Below are the code and all the weights of a small trained network. Each question names an input and a class and asks about switching units off, where a switched-off unit gives its printed mean instead of its output.

import numpy as np


def w(rows, s, z=0):
    codes = np.array(rows[::2]) - 128.0
    scale = np.full(codes.shape[1], s)
    scale[-1] = z or s
    return codes * scale


def norm(h):
    return h / np.sqrt((h * h).mean(-1, keepdims=True) + 1e-5)


def f(y):
    return y / 2 * (1 + np.tanh(0.7978845608 * (y + 0.044715 * y**3)))


def log_softmax(a):
    a = a - a.max(-1, keepdims=True)
    return a - np.log(np.exp(a).sum(-1, keepdims=True))


def net(x, mask):
    res = np.array(x, float).reshape(1, 5) / 4 @ E
    u = 0
    for l in range(4):
        y = f(norm(res) @ A[l][:, :-1].T + A[l][:, -1])
        res = res + np.where(mask[u : u + 5], y, B[l][:, -1]) @ B[l][:, :-1]
        u += 5
    return log_softmax(norm(res)[-1] @ U[:, :-1].T + U[:, -1])


A, B = {}, {}
E = w([
[141,79,154,198,84,204,130],'x0',
[174,115,32,147,129,121,101],'x1',
[92,178,71,123,99,214,71],'x2',
[73,254,143,108,123,129,217],'x3',
[105,161,117,223,81,84,82],'x4',
],0.0055)
A[0] = w([
[160,156,120,140,145,254,142,131],'0.n0',
[82,144,168,59,33,167,175,121],'0.n1',
[196,149,148,60,180,63,91,253],'0.n2',
[165,143,67,107,106,198,192,197],'0.n3',
[183,144,198,170,118,96,179,151],'0.n4',
],0.0069,0.0019)
B[0] = w([
[92,138,11,92,86,92,194,230],'0.n0',
[53,209,162,110,221,78,110,217],'0.n1',
[207,47,213,77,89,142,104,253],'0.n2',
[138,194,97,140,138,139,2,226],'0.n3',
[120,103,102,94,77,60,116,212],'0.n4',
],0.0066,0.0028)
A[1] = w([
[206,169,81,190,234,150,199,85],'1.n0',
[150,67,36,150,39,178,143,131],'1.n1',
[160,17,71,59,137,87,42,241],'1.n2',
[153,220,97,234,134,253,118,11],'1.n3',
[134,172,174,206,67,82,147,141],'1.n4',
],0.006,0.0011)
B[1] = w([
[120,75,59,133,94,127,96,119],'1.n0',
[99,162,95,207,107,221,84,190],'1.n1',
[117,105,133,97,167,118,164,253],'1.n2',
[203,101,128,69,157,117,131,171],'1.n3',
[103,157,161,180,2,85,158,163],'1.n4',
],0.0092,0.0056)
A[2] = w([
[90,180,205,124,153,128,118,5],'2.n0',
[126,84,144,207,51,86,206,53],'2.n1',
[54,202,209,130,116,183,89,205],'2.n2',
[159,162,209,98,122,178,134,27],'2.n3',
[107,48,134,254,185,186,90,191],'2.n4',
],0.0066,0.0014)
B[2] = w([
[66,128,5,114,133,111,188,155],'2.n0',
[97,202,166,213,118,129,93,225],'2.n1',
[122,169,114,39,201,2,247,228],'2.n2',
[156,192,16,224,184,23,172,130],'2.n3',
[11,84,195,116,176,179,100,251],'2.n4',
],0.0078,0.0031)
A[3] = w([
[232,247,99,91,149,233,65,120],'3.n0',
[120,146,166,129,45,165,142,128],'3.n1',
[76,132,2,123,145,166,109,9],'3.n2',
[103,152,88,204,118,176,120,2],'3.n3',
[36,126,143,167,17,79,144,36],'3.n4',
],0.0083,0.0027)
B[3] = w([
[209,137,97,175,159,174,171,254],'3.n0',
[132,175,166,108,121,69,97,153],'3.n1',
[220,125,71,133,84,135,86,219],'3.n2',
[139,125,143,91,150,36,254,164],'3.n3',
[205,112,104,229,37,141,142,245],'3.n4',
],0.0091,0.0034)
U = w([
[19,33,136,138,136,210,42,222],'0',
[149,155,175,206,20,84,133,221],'1',
[215,36,216,33,188,88,128,7],'2',
[62,196,102,61,174,75,196,169],'3',
[246,155,13,139,125,217,110,27],'4',
],0.012,0.0017)

Each question gives the input, the list of numbers given to net, and the class t.
The units are the neurons (one row each of A and B). Each row of codes is followed by its name. A weight is (code - 128) times the scale printed after its matrix; where a second scale follows, it is the last column's (A, B and U).
mask holds one flag per neuron, layer by layer. A switched-off neuron (its flag False) gives its mean, the last column of its row in B, instead of its output. The means were averaged over made-up inputs and are rounded, as every weight is.
A unit's drop is (log p(t) with every unit on - log p(t) with that unit switched off) / (log p(t) with every unit on - log p(t) with every unit switched off).
The circuit of an input: a set's keep is (log p(t) with only the set's units on - log p(t) with every unit switched off) / (log p(t) with every unit on - log p(t) with every unit switched off). Starting from the 12 units with the biggest drops (on a tie, the unit counted first), units are removed one at a time, each time the one whose removal leaves the highest keep (on an exact tie, the one counted first), for as long as the keep stays at least 0.8.
circuit, biggest first: the units of the circuit, biggest drop first
top k neurons: the k neurons with the biggest drops, biggest first
k most important neurons of layer l: the k neurons of layer l with the biggest drops, biggest first
drop when u is switched off: that unit's drop, to one decimal
input [0,5,1,-8,6], class 0: most important neuron of layer 2 -> [2.n4]
input [8,-8,-8,-7,-5], class 0: circuit, biggest first -> [2.n2, 2.n4]
input [2,-8,6,6,7], class 3: top 2 neurons -> [2.n2, 0.n1]
input [-6,6,4,-6,-2], class 0: 2 most important neurons of layer 1 -> [1.n3, 1.n2]
input [-5,2,0,-6,2], class 2: top 2 neurons -> [1.n2, 0.n2]
input [0,-6,8,0,-1], class 3: top 2 neurons -> [0.n1, 2.n2]
input [-8,-5,1,0,7], class 1: top 2 neurons -> [1.n4, 3.n4]
input [7,-8,8,-3,-6], class 3: top 3 neurons -> [2.n2, 0.n1, 3.n4]
input [-1,3,-4,5,-8], class 2: top 4 neurons -> [1.n1, 0.n2, 1.n4, 2.n2]
input [2,-3,4,0,-2], class 3: top 4 neurons -> [0.n1, 2.n2, 3.n4, 1.n1]
input [-5,3,7,7,-8], class 4: top 2 neurons -> [3.n0, 0.n3]
input [-7,2,2,1,-7], class 2: top 2 neurons -> [0.n2, 1.n1]
input [4,-1,4,-5,-1], class 0: top 2 neurons -> [2.n4, 3.n4]
input [2,-8,-1,-8,3], class 0: circuit, biggest first -> [2.n4]
input [-3,4,-1,-7,1], class 0: 2 most important neurons of layer 1 -> [1.n3, 1.n1]
input [-5,5,3,-7,0], class 0: drop when 1.n1 is switched off -> 0.1
input [4,-7,1,-1,-4], class 3: drop when 1.n0 is switched off -> 0.0
input [-8,8,-6,2,-5], class 2: drop when 0.n2 is switched off -> 0.1
